Below are the code and all the weights of a small trained network. Each question names an input and a class and asks about switching units off, where a switched-off unit gives its printed mean instead of its output.

import numpy as np


def w(rows, s, z=0):
    codes = np.array(rows[::2]) - 128.0
    scale = np.full(codes.shape[1], s)
    scale[-1] = z or s
    return codes * scale


def f(y):
    return y / 2 * (1 + np.tanh(0.7978845608 * (y + 0.044715 * y**3)))


def log_softmax(a):
    a = a - a.max(-1, keepdims=True)
    return a - np.log(np.exp(a).sum(-1, keepdims=True))


def net(x, mask):
    res = np.array(x, float).reshape(1, 6) / 4 @ E
    y = f(res @ A[0][:, :-1].T + A[0][:, -1])
    res = res + np.where(mask, y, B[0][:, -1]) @ B[0][:, :-1]
    return log_softmax(res[-1] @ U[:, :-1].T + U[:, -1])


A, B = {}, {}
E = w([
[111,59,89,254],'x0',
[50,206,124,156],'x1',
[134,115,130,115],'x2',
[223,207,101,207],'x3',
[111,136,4,92],'x4',
[136,121,128,130],'x5',
],0.0083)
A[0] = w([
[188,61,222,155,254],'neuron 1',
[97,110,1,112,37],'neuron 2',
[53,46,138,90,108],'neuron 3',
[221,170,118,164,6],'neuron 4',
[61,52,151,92,144],'neuron 5',
[111,196,169,104,189],'neuron 6',
[208,146,126,176,102],'neuron 7',
[182,201,125,161,54],'neuron 8',
[126,133,205,161,172],'neuron 9',
[238,184,119,149,26],'neuron 10',
[148,122,245,156,44],'neuron 11',
[184,179,74,176,118],'neuron 12',
[100,72,111,207,63],'neuron 13',
[222,24,113,97,145],'neuron 14',
[93,25,107,238,121],'neuron 15',
[125,128,205,160,59],'neuron 16',
[166,182,121,35,57],'neuron 17',
[144,113,223,151,23],'neuron 18',
[253,50,94,85,77],'neuron 19',
[155,183,154,48,78],'neuron 20',
[98,64,159,64,9],'neuron 21',
[155,136,53,57,83],'neuron 22',
[127,138,234,155,48],'neuron 23',
[148,186,229,77,85],'neuron 24',
[86,95,148,204,127],'neuron 25',
[87,122,104,250,164],'neuron 26',
],0.0081,0.0042)
B[0] = w([
[116,185,48,76,253],'neuron 1',
[55,88,66,232,167],'neuron 2',
[83,217,235,223,186],'neuron 3',
[58,87,204,171,154],'neuron 4',
[139,206,189,202,194],'neuron 5',
[174,130,99,56,185],'neuron 6',
[90,118,192,111,169],'neuron 7',
[73,125,212,135,158],'neuron 8',
[70,143,31,115,183],'neuron 9',
[78,109,251,213,168],'neuron 10',
[48,110,49,185,177],'neuron 11',
[23,130,155,119,186],'neuron 12',
[184,68,187,51,167],'neuron 13',
[59,206,129,35,207],'neuron 14',
[241,68,153,33,223],'neuron 15',
[112,128,82,200,149],'neuron 16',
[181,8,121,113,170],'neuron 17',
[58,65,40,214,156],'neuron 18',
[3,202,101,87,191],'neuron 19',
[241,52,151,117,174],'neuron 20',
[113,98,197,204,157],'neuron 21',
[132,51,49,221,158],'neuron 22',
[69,77,35,190,167],'neuron 23',
[220,63,67,117,196],'neuron 24',
[196,116,76,83,173],'neuron 25',
[196,142,146,34,217],'neuron 26',
],0.0065,0.0072)
U = w([
[163,51,159,82,121],'0',
[60,181,119,78,216],'1',
[49,85,47,169,24],'2',
[69,147,254,158,3],'3',
[122,173,126,97,212],'4',
[117,170,128,100,163],'5',
],0.0099,0.0048)

Each question gives the input, the list of numbers given to net, and the class t.
The units are the neurons (one row each of A and B). Each row of codes is followed by its name. A weight is (code - 128) times the scale printed after its matrix; where a second scale follows, it is the last column's (A, B and U).
mask holds one flag per neuron, in row order. A switched-off neuron (its flag False) gives its mean, the last column of its row in B, instead of its output. The means were averaged over made-up inputs and are rounded, as every weight is.
A unit's drop is (log p(t) with every unit on - log p(t) with that unit switched off) / (log p(t) with every unit on - log p(t) with every unit switched off).
The circuit of an input: a set's keep is (log p(t) with only the set's units on - log p(t) with every unit switched off) / (log p(t) with every unit on - log p(t) with every unit switched off). Starting from the 12 units with the biggest drops (on a tie, the unit counted first), units are removed one at a time, each time the one whose removal leaves the highest keep (on an exact tie, the one counted first), for as long as the keep stays at least 0.8.
circuit, biggest first: the units of the circuit, biggest drop first
unit that matters most: the unit with the biggest drop
k most important neurons: the k neurons with the biggest drops, biggest first
input [-8,2,0,1,-8,1], class 0: circuit, biggest first	neuron 24
input [2,-6,4,-3,0,5], class 1: circuit, biggest first	neuron 14; neuron 19
input [5,-8,3,1,8,7], class 1: 2 most important neurons	neuron 14; neuron 19
input [-2,1,3,-3,8,-2], class 2: circuit, biggest first	neuron 2; neuron 22
input [4,7,-3,-8,7,6], class 3: 2 most important neurons	neuron 3; neuron 5
input [6,7,-2,-4,-8,7], class 2: 2 most important neurons	neuron 23; neuron 11
input [-6,-7,2,0,-5,-3], class 1: 4 most important neurons	neuron 19; neuron 14; neuron 1; neuron 15
input [0,-7,7,7,3,6], class 1: circuit, biggest first	neuron 19; neuron 14
input [-6,-7,2,-8,0,5], class 3: circuit, biggest first	neuron 3; neuron 21
input [5,-1,-2,-8,5,3], class 3: circuit, biggest first	neuron 3; neuron 5
input [2,-3,5,6,-3,2], class 3: circuit, biggest first	neuron 10; neuron 4
input [3,-6,-3,-8,1,-3], class 3: circuit, biggest first	neuron 3; neuron 5
input [4,-8,6,-8,8,4], class 1: 3 most important neurons	neuron 14; neuron 19; neuron 3
input [-1,-3,-7,-5,7,4], class 2: unit that matters most	neuron 2
input [-8,-3,-7,-3,6,-8], class 0: circuit, biggest first	neuron 17; neuron 20
input [-1,-1,7,8,-2,0], class 3: circuit, biggest first	neuron 10; neuron 4
input [-4,-3,-1,-2,8,7], class 2: circuit, biggest first	neuron 22; neuron 2
input [7,-5,4,8,-4,5], class 3: 2 most important neurons	neuron 10; neuron 4
input [-8,-5,-1,-2,4,-7], class 0: 2 most important neurons	neuron 17; neuron 20
input [8,7,0,-3,-6,1], class 0: 3 most important neurons	neuron 15; neuron 13; neuron 26
input [-6,5,4,4,8,2], class 2: unit that matters most	neuron 22
